[[ 43.3  15.3  -0.5 -11.1  17.5  -9.4 -10.9   8.1  -3.6 -12.2   5.7 -13.0
   23.4]
 [ 14.1 -12.6  11.2 -15.1  23.7   2.1  27.4  29.4   9.4 -10.9 -12.5 -24.9
    7.1]
 [ 25.2 -13.6  19.0 -16.1  33.5  -3.2  24.1  32.1  16.5  -5.3 -12.8  -6.2
    1.5]
 [  6.3 -15.4  10.7   5.1   2.1  -0.9  18.9  19.7  16.8 -20.7   4.0   5.3
   -5.0]
 [ -9.7 -22.4   8.5  -6.7   6.4   7.5  28.0   4.7  16.7   0.2 -23.1 -10.6
  -15.8]
 [ 22.8  -8.1  23.4  -0.1  23.1  16.0  26.9  20.6  23.8 -10.6  -6.9 -15.0
    3.9]
 [  6.8 -15.1  19.0  -2.3  24.6  13.3  38.7  28.6  20.0 -11.9 -14.7  -8.7
   -8.2]
 [ 10.4  16.1   2.6   0.1  -5.0  -5.1 -29.6  -6.0  13.3  -3.9 -15.9  10.1
   14.2]
 [-33.6 -26.0  17.6   0.2 -10.6  25.3  35.3  -3.5  20.7  12.9 -32.7  -3.6
  -21.5]
 [ 13.8 -19.0   9.7 -10.7  -8.1  14.8  10.6  19.4  -3.0  -7.1 -10.2 -15.2
   14.7]
 [ 41.0   2.6   0.7 -10.1  29.3  13.2  14.1  25.0  -5.7   2.3 -10.7 -30.4
   25.3]
 [ -4.2 -17.5   2.2  -9.8  17.0  -3.4   0.8  13.0 -18.0   4.8 -25.7 -14.3
   -6.9]
 [  2.7  -2.3   9.7  -6.1  -4.6  23.0  25.8 -13.3  29.6   0.7  -8.8 -24.8
    3.0]
 [ 49.2   0.5   3.4  -9.4  31.0  24.0  -0.1  17.7  11.1  -8.3  -6.4 -18.3
   19.1]]
The 3rd smallest entry -> -30.4
Find the entry just left of -20.7.
16.8
The entry just right of 9.4 is -10.9
Find the entry just left of -14.3.
-25.7
Find the maximum.
49.2
The entry just right of the largest entry: 0.5
Find the entry just left of 2.2.
-17.5
Find the entry just left of -17.5.
-4.2
The minimum: -33.6
Find the entry just left of 17.5.
-11.1
The 2nd smallest entry is -32.7
Find the fifth entry in reading order.
17.5
Find the entry just right of -6.4.
-18.3
Find the entry just left of 20.6.
26.9

Read these off the table that follows. Counting starts at 1.
1) What is the entry at row 1, column 1?
2) What is the entry directly above 3.1?
3) What is the entry just left of -8.1?
4) What is the entry at row 2, column 2?
5) What is the entry just left of 27.0?
6) What is the entry just right of -1.4?
7) What is the bottom-left entry?
8) What is the entry at row 3, column 3?
-2.5	2.9	28.3	8.1	-19.6	46.2	27.0	-8.8	23.6	14.3	-24.9
5.2	13.7	-23.6	6.4	-22.1	-6.7	5.1	-14.5	-27.5	14.6	22.0
14.3	-5.3	1.2	2.6	-28.9	6.2	-6.2	-26.5	11.6	48.3	17.1
-1.7	-14.4	-12.5	-13.8	-25.7	-21.4	-22.4	17.2	0.9	20.3	-6.2
5.1	10.7	-23.4	7.2	-16.5	-2.3	7.1	-8.9	-34.1	13.5	23.5
42.9	10.5	-33.5	-24.1	-14.4	-49.9	-32.9	-8.0	-18.3	-12.1	24.1
-7.5	7.4	-28.1	7.8	-21.4	6.1	1.1	-34.5	23.4	-3.0	29.2
-13.0	9.1	-22.4	10.1	-11.0	4.0	-1.3	-37.4	32.4	-7.8	26.0
2.5	13.4	-29.6	6.0	-26.9	0.0	3.8	-15.4	-8.2	9.2	25.4
5.1	13.7	-24.6	7.7	-12.4	-3.9	7.2	-9.5	-21.9	12.6	23.2
-34.9	-10.0	18.1	7.6	-11.9	37.2	13.8	2.0	11.4	14.9	-23.0
-15.5	5.0	-10.7	16.4	2.4	4.6	-1.8	-33.7	40.4	-13.4	17.3
62.3	30.0	6.4	-8.4	-42.1	-1.4	14.4	-13.7	29.2	-4.4	0.4
13.5	-11.2	-3.0	-4.9	-31.7	-8.1	-18.1	-9.1	13.0	40.5	10.2
10.0	1.8	11.2	7.0	-25.3	12.4	7.8	-42.2	-9.7	36.1	22.1
-28.5	-21.8	-30.5	-17.2	13.3	-29.2	-46.5	3.1	-29.5	-1.8	14.6
1) -2.5
2) -42.2
3) -31.7
4) 13.7
5) 46.2
6) 14.4
7) -28.5
8) 1.2

B =
[[ 19.8  -5.7  -3.7  25.4  -6.1  20.4   6.2]
 [  3.0 -20.1  25.6   5.8  16.4 -15.6  29.6]
 [ 19.4   3.5  25.2  13.5  22.1 -18.8  41.5]
 [ -5.2  25.1   3.9  -9.1   3.7  33.7  26.0]
 [-15.1 -44.4  11.2  32.6  29.6 -29.1  20.1]
 [  1.3  21.8  16.9  15.9  23.5  12.0 -11.6]
 [ 15.8 -30.8 -15.2  14.2  -9.2 -56.4  24.5]
 [ 46.0  -2.3  18.5 -36.8  32.1 -29.9  24.8]
 [-35.6 -43.1  34.6 -18.7   6.3  10.3 -20.2]
 [ -3.0 -37.1   6.7 -18.6   7.3 -19.3 -34.7]
 [ 19.9  -0.6  19.9 -33.0 -45.4 -29.6  21.1]
 [  5.6  31.4  26.1  49.3 -25.1 -26.1 -38.0]
 [-11.3  31.2 -31.0 -21.5   7.2  -2.0  -6.3]
 [  4.4  31.8 -39.2 -30.0 -38.8  -4.3 -38.5]]
The first entry on the diagonal from the top-right corner -> 6.2
Find the smallest entry in the last column.
-38.5
The entry in the bottom-left corner is 4.4
The 3rd entry on the diagonal from the top-right corner: 22.1
Find the entry directly below -19.3.
-29.6
The top entry of the column that holds the smallest entry -> 20.4
Find the third entry from the end, reading row by row.
-38.8
Find the smallest entry in the first row.
-6.1
The minimum -> -56.4
The 2nd smallest entry: -45.4
The first entry in reading order: 19.8
The entry directly above -31.0 -> 26.1
The entry just left of -9.2 is 14.2
Find the bottom entry of the column that holds the smallest entry.
-4.3
Find the last entry of the largest entry's row.
-38.0
The entry just left of -20.1: 3.0
Find the entry directly above 49.3.
-33.0
Find the fourth entry, reading row by row.
25.4
The 2nd entry, reading row by row: -5.7
Find the entry just right of -43.1.
34.6
The smallest entry in the first column is -35.6
The second entry on the main diagonal: -20.1
The entry just right of 1.3 is 21.8
Find the entry just right of 18.5.
-36.8
Find the 3rd largest entry.
41.5
The 3rd entry in reading order -> -3.7
Find the 5th entry from the end, reading row by row.
-39.2
The entry just right of -3.0 is -37.1
The entry just left of -37.1: -3.0
Find the entry just left of 5.8.
25.6

-14.2  -19.2   32.0   24.5  -17.0   59.7   20.3
The entry just left of the centre entry: 32.0
The entry just right of the largest entry: 20.3
Report the entry just left of 20.3.
Answer: 59.7

Questions about the array below.
1) Find the entry just left of the smallest entry.
2) Find the entry just left of the largest entry.
3) Find the entry just left of -2.2.
[[  2.6   0.2  -5.8 -46.5   3.9   7.5   6.0  -1.2 -34.7  -9.0  -3.7 -25.3]
 [-13.9   2.4  14.8 -52.2   4.2  23.6   7.6  -1.2  -2.4   5.2  -2.2 -13.1]
 [ 20.3   5.2 -11.5  38.1 -11.3 -38.0  35.0  -2.0   9.7 -13.3 -19.0  20.0]
 [  7.8  14.0 -17.7  30.1  -2.6 -30.0  11.7 -31.1  13.1  13.6 -13.9
   -8.2]]
1) 14.8
2) -11.5
3) 5.2

[-1.494 -0.161 -0.810 -1.059 -0.703  1.683 -1.088 -1.094  1.683 -0.955
 -0.734]
The entry just left of -1.088 -> 1.683
The entry just right of -0.955 is -0.734
The entry just right of -1.059: -0.703
The entry just right of the centre entry is -1.088
